Below is a small trained network, with its code and all its weights. Each question gives an input and a class and asks what happens when units are switched off, that is, made to give their printed mean instead of their output.

import numpy as np


def w(rows, s, z=0):
    codes = np.array(rows[::2]) - 128.0
    scale = np.full(codes.shape[1], s)
    scale[-1] = z or s
    return codes * scale


def norm(h):
    return h / np.sqrt((h * h).mean(-1, keepdims=True) + 1e-5)


def f(y):
    return y / 2 * (1 + np.tanh(0.7978845608 * (y + 0.044715 * y**3)))


def log_softmax(a):
    a = a - a.max(-1, keepdims=True)
    return a - np.log(np.exp(a).sum(-1, keepdims=True))


def net(x, mask):
    res = np.array(x, float).reshape(1, 5) / 4 @ E
    u = 0
    for l in range(2):
        y = f(norm(res) @ A[l][:, :-1].T + A[l][:, -1])
        res = res + np.where(mask[u : u + 13], y, B[l][:, -1]) @ B[l][:, :-1]
        u += 13
    return log_softmax(norm(res)[-1] @ U[:, :-1].T + U[:, -1])


A, B = {}, {}
E = w([
[136,119,120,130,131,138,123,119,125,132,128,126],'x0',
[161,139,187,110,138,160,151,178,85,232,147,75],'x1',
[23,38,146,128,144,171,186,107,141,118,231,192],'x2',
[129,131,124,131,127,112,130,132,129,131,142,127],'x3',
[202,137,161,8,107,97,188,49,210,141,115,124],'x4',
],0.015)
A[0] = w([
[32,73,143,163,168,156,136,158,116,133,188,160,98],'L0N1',
[149,156,114,127,109,116,89,115,137,118,129,155,28],'L0N2',
[58,49,162,86,147,147,194,99,140,140,201,175,1],'L0N3',
[96,108,78,147,123,97,97,96,137,80,125,152,203],'L0N4',
[138,134,194,131,170,177,168,173,101,255,154,72,199],'L0N5',
[138,121,129,145,137,126,138,141,144,137,118,148,29],'L0N6',
[123,120,88,189,147,166,58,171,77,114,101,97,160],'L0N7',
[95,118,132,157,133,134,115,168,63,174,130,109,27],'L0N8',
[109,142,117,112,148,138,123,129,131,144,139,128,54],'L0N9',
[79,132,103,190,178,178,136,146,103,127,148,150,61],'L0N10',
[94,152,105,182,136,91,58,209,75,132,113,130,141],'L0N11',
[83,84,130,204,151,150,128,174,90,111,153,121,82],'L0N12',
[89,132,89,206,141,127,81,161,96,94,137,149,106],'L0N13',
],0.012,0.0066)
B[0] = w([
[150,130,87,82,23,67,70,135,44,119,145,177,235],'L0N1',
[140,118,156,109,125,108,157,122,153,110,132,148,134],'L0N2',
[96,136,154,185,230,169,195,137,194,98,132,108,225],'L0N3',
[122,168,148,135,175,111,112,106,164,150,38,98,210],'L0N4',
[187,111,191,112,105,155,141,186,82,170,159,117,251],'L0N5',
[109,143,154,116,132,209,154,111,112,164,232,171,116],'L0N6',
[90,124,136,140,207,177,196,143,210,82,158,131,239],'L0N7',
[196,121,98,75,120,142,135,182,88,64,159,166,175],'L0N8',
[95,164,148,87,138,137,180,112,71,113,138,170,119],'L0N9',
[142,133,100,106,74,82,91,102,89,149,169,101,193],'L0N10',
[106,121,145,144,180,184,251,108,208,121,141,110,241],'L0N11',
[157,118,103,72,76,123,109,116,65,122,131,152,214],'L0N12',
[108,161,150,153,171,74,108,81,119,203,39,112,224],'L0N13',
],0.011,0.014)
A[1] = w([
[191,149,177,74,138,158,205,152,144,115,146,135,92],'L1N1',
[122,150,111,106,85,41,31,91,76,113,102,160,149],'L1N2',
[177,126,115,85,98,72,103,130,191,91,72,121,137],'L1N3',
[173,157,46,118,63,81,47,84,176,33,92,130,53],'L1N4',
[131,126,166,137,138,207,188,165,158,144,157,135,17],'L1N5',
[152,200,67,175,160,163,92,204,99,85,123,105,136],'L1N6',
[147,180,163,109,111,131,58,120,107,217,129,115,50],'L1N7',
[133,131,147,125,141,218,181,160,170,134,193,86,3],'L1N8',
[56,128,34,133,122,136,158,109,181,31,160,180,99],'L1N9',
[108,107,115,138,52,135,66,189,76,172,157,100,62],'L1N10',
[69,153,34,123,68,50,60,7,137,86,100,153,74],'L1N11',
[177,122,182,105,53,85,79,177,44,249,106,84,150],'L1N12',
[85,152,90,175,193,135,163,74,234,72,111,123,133],'L1N13',
],0.011,0.0066)
B[1] = w([
[62,77,157,202,153,150,126,164,126,152,109,109,201],'L1N1',
[112,66,177,139,105,201,169,223,139,184,172,75,178],'L1N2',
[136,162,85,96,101,143,77,141,77,70,153,185,175],'L1N3',
[101,83,125,128,61,135,135,151,58,150,184,158,172],'L1N4',
[97,84,118,169,95,133,106,161,132,166,140,96,172],'L1N5',
[68,88,156,136,146,131,164,126,104,162,178,133,142],'L1N6',
[107,153,93,139,152,122,156,120,167,75,118,120,138],'L1N7',
[70,90,132,166,116,135,106,196,114,133,168,127,173],'L1N8',
[161,204,142,151,164,114,141,84,202,118,105,68,173],'L1N9',
[130,162,107,84,70,85,97,99,124,106,88,159,152],'L1N10',
[99,70,204,187,156,187,186,200,136,205,171,67,196],'L1N11',
[116,177,83,121,162,83,107,9,188,83,84,158,201],'L1N12',
[193,169,73,67,124,69,67,55,104,98,78,163,248],'L1N13',
],0.013,0.017)
U = w([
[148,195,105,118,180,100,98,7,223,103,37,137,252],'0',
[60,38,188,212,170,178,184,221,163,204,156,83,78],'1',
[148,118,86,64,19,132,63,159,11,117,171,207,56],'2',
],0.013,0.0018)

Each question gives the input, the list of numbers given to net, and the class t.
The units are the neurons (one row each of A and B). Each row of codes is followed by its name. A weight is (code - 128) times the scale printed after its matrix; where a second scale follows, it is the last column's (A, B and U).
mask holds one flag per neuron, layer by layer. A switched-off neuron (its flag False) gives its mean, the last column of its row in B, instead of its output. The means were averaged over made-up inputs and are rounded, as every weight is.
A unit's drop is (log p(t) with every unit on - log p(t) with that unit switched off) / (log p(t) with every unit on - log p(t) with every unit switched off).
unit that matters most: the unit with the biggest drop
top k neurons: the k neurons with the biggest drops, biggest first
top k neurons in layer l: the k neurons of layer l with the biggest drops, biggest first
drop when u is switched off: that unit's drop, to one decimal
input [1,2,4,2,0], class 2: unit that matters most	L0N1
input [-6,-6,-3,-3,7], class 2: top 4 neurons	L0N11, L0N7, L0N3, L1N3
input [0,5,-3,1,1], class 0: top 3 neurons	L1N12, L0N7, L0N11
input [-2,8,-2,6,1], class 0: top 2 neurons	L1N12, L0N7
input [-3,-4,-2,-8,3], class 2: top 2 neurons	L0N11, L0N7
input [3,-8,1,-1,-1], class 1: top 3 neurons	L0N11, L1N11, L0N3
input [2,-4,1,-7,0], class 1: top 4 neurons	L0N11, L0N7, L1N11, L0N3
input [4,8,-2,-2,5], class 0: top 4 neurons	L1N12, L0N7, L0N11, L0N3
input [1,-3,-1,4,-8], class 0: top 2 neurons in layer 0	L0N11, L0N7
input [2,8,0,2,1], class 0: top 4 neurons in layer 1	L1N12, L1N11, L1N2, L1N10
input [-3,0,-1,4,-8], class 0: top 3 neurons	L0N11, L0N7, L0N5
input [-6,-8,-4,2,3], class 2: top 2 neurons	L1N3, L0N11
input [-4,0,8,5,2], class 0: top 2 neurons in layer 0	L0N3, L0N5
input [0,7,1,8,-1], class 2: top 2 neurons in layer 0	L0N3, L0N7
input [1,7,3,4,-8], class 2: top neuron	L0N1
input [3,-1,0,-6,-5], class 0: top 2 neurons in layer 0	L0N11, L0N7
input [-2,0,-2,3,8], class 2: drop when L0N3 is switched off	0.3
input [6,0,-1,-4,8], class 2: drop when L1N3 is switched off	0.2
input [4,-1,-8,5,5], class 2: drop when L1N7 is switched off	0.0
input [-1,3,3,-1,-3], class 2: top neuron	L0N1
